[[107 128 125 133 129 138 124 132 113 137]
 [122 118 126 133 130 130 127 132 130 126]
 [124 134 144 142 132 132 130 128 125 136]
 [116 124 124 114 131 125 137 118 130 113]
 [128 126 125 132 139 130 129 125 122 128]
 [112 123 136 119 121 149 147 125 144 113]
 [126 121 132 132 119 130 122 129 132 123]] ans = 107

[[131 125 134 146 127 127 125 135]
 [134 149 142 119 152 122 125 121]
 [140 120 132 129 129 128 127 112]
 [127 129 127 122 121 127 126 131]
 [135 130 133 134 128 126 126 120]] ans = 131

[[126 140 117 120 129 106 132 126 117 126 129 121 132 130]
 [151 142 134 136 131 136 132 130 132 154 123 128 122 134]
 [140 139 132 144 128 127 135 121 124 143 134 129 136 128]
 [129 131 134 143 129 130 123 140 129 127 127 127 133 131]
 [119 139 116 113 131 118 132 124 121 117 126 128 131 128]
 [128 136 136 137 131 143 128 133 136 126 129 121 136 120]
 [136 138 125 132 127 120 136 125 123 135 132 129 136 124]
 [133 117 132 128 129 132 127 128 131 133 123 128 115 131]
 [131 142 125 125 127 114 134 123 121 130 122 130 128 128]
 [143 136 133 128 127 126 131 119 124 146 127 131 124 137]
 [118 134 124 128 131 113 122 136 121 117 130 128 141 124]] ans = 126

[[130 132 132 151 127 129 142 130 127]
 [119 129 140 116 128 130 137 127 126]
 [123 125 130 125 129 122 143 133 129]
 [130 141 129 117 130 128 129 126 126]
 [134 129 132 129 130 126 122 126 132]
 [126 132 141 133 127 128 148 128 132]
 [128 129 118 118 132 131 140 126 130]
 [123 123 134 137 130 129 137 125 124]
 [122 130 134 133 127 124 126 128 130]
 [131 125 140 120 126 129 122 129 128]
 [125 132 121 125 129 128 129 130 124]
 [125 126 132 131 125 120 138 128 126]] ans = 130

[[140 117 130 132 110 122 130 104 133 128]
 [132 125 127 130 119 122 133 116 127 128]
 [130 127 127 129 125 124 131 125 128 129]
 [130 128 126 128 121 124 132 120 130 126]
 [142 120 131 130 111 117 127 102 133 130]
 [138 123 129 131 113 122 130 104 128 128]
 [136 124 125 130 117 123 133 112 131 128]
 [143 123 133 130 107 120 124 102 133 127]
 [145 120 134 133 103 117 126 105 133 128]
 [135 122 128 128 116 118 133 108 131 128]] ans = 140
---
[[148 121 113 139 111 112 131]
 [145 131 108 132 128 121 127]
 [115 148 143 109 154 149 128]] --> 112

[[123 157 123 127]
 [122 139 122 129]
 [138 132 135 137]] --> 123

[[112 109 154 140 115]
 [154 108 134 114 146]
 [106 157 130 117 108]] --> 140

[[116 116 127 122 132]
 [125 115 127 140 131]
 [129 102 124 141 137]] --> 122

[[127 131 118 132 143]
 [115 132 121 118 141]
 [151 126 113 123 137]] --> 132

[[128 114 124 130 125]
 [126 135 153 124 116]
 [124 127 120 132 130]] --> 130

[[118 134 132 121 133]
 [135 144 106 135 123]
 [130 125 127 123 126]] --> 121

[[121 144 145 121 129 142 110]
 [118 106 112 125 115 137 134]
 [118 105 115 125 117 137 131]] --> 142

[[120 131 132 134]
 [136 130 100 111]
 [125 102 125 138]] --> 132
---
[[116 136 132 109 150]
 [126 130 129 124 132]
 [116 137 132 108 151]] Answer: 108

[[125 145 104 126 108 152]
 [127 126 136 146 127 142]
 [107 129 103 138 111 140]] Answer: 111

[[150 122 136 155 123]
 [125 131 137 129 123]
 [127 127 133 126 125]] Answer: 126

[[123 133 132 120 128 127]
 [124 137 128 137 131 141]
 [144 116 113 143 106 132]] Answer: 106

[[106 156 116 122 126 125]
 [114 138 120 135 115 129]
 [152  98 119 140 154 121]] Answer: 154

[[123 115 136 126 133 129 126]
 [121 119 147 126 130 127 134]
 [121 124 152 125 133 121 134]] Answer: 121

[[146 145 134 110]
 [102 130 120 113]
 [122 117  98 127]] Answer: 98

[[110 127 137 138]
 [116 123 136 128]
 [155 138 125 133]] Answer: 125

[[127 132 128 132]
 [118 120 138  99]
 [116 126 133 127]] Answer: 133

[[139 112 122 156]
 [138 136 130 116]
 [107 120 136 147]] Answer: 136
---
[[145 135 124 125]
 [149 134 122 132]
 [114 130 133 149]] ==> 149

[[121 125 137 125]
 [116 118 131 131]
 [156 134 138 132]] ==> 116

[[135 128 105 130]
 [130 122 117 130]
 [124 117 129 130]] ==> 130

[[134 114 117 118]
 [124 155 117 102]
 [128 112 105 117]] ==> 124

[[128 135 115 141]
 [130 135 122 147]
 [130 108 149 114]] ==> 130

[[112 119 122 147]
 [133 118 120 103]
 [133 121 119 102]] ==> 133

[[135 127 125 115]
 [127 125 155 137]
 [121 129 137 127]] ==> 127
---
[119  99 120 123 129 126 133] → 123

[121 143 105 132 120] → 105

[103 134 129 116 103] → 129

[[125 132 129 128 128]
 [126 125 130 126 129]
 [157 112 148 129 121]] → 130

[114 121 127 111 158] → 127

[139 110 123 133 155] → 123

[133 130 122 144 131 151 123] → 144
---
[157 122 153 151 132] -> 151

[[134 101 112 120]
 [122 103 112 149]] -> 120

[142 141 106 140] -> 140

[119 111 121 106 138 126] -> 106

[104 107 114 110 121 117 100] -> 110

[142 129 130 157 139] -> 157

[[136 111 119 119 119 120]
 [133 116 144 106 113 115]
 [133 139 135 111 112 113]] -> 119
---
[[148 120 147 122 123 121 142]
 [130 129 130 129 129 130 131]
 [120 105 130 100 116 107 117]] → 123

[[121 128 128 128 147 123]
 [133 128 128 128 122 151]
 [125 127 129 127 110 122]] → 128

[[142 125 121 122 120 140 108]
 [126 118 137 142 116 109 121]
 [138 137 139 129 131 107 133]] → 120

[[130 116 137 144 132 116]
 [136 125 142 129 108 129]
 [107 120 129 104 132 112]] → 144

[[121 152 123 143 123]
 [126 121 130 127 126]
 [129 125 129 127 122]] → 123

[[123 119 124 127]
 [137 125 118 121]
 [127 135 100  98]] → 119
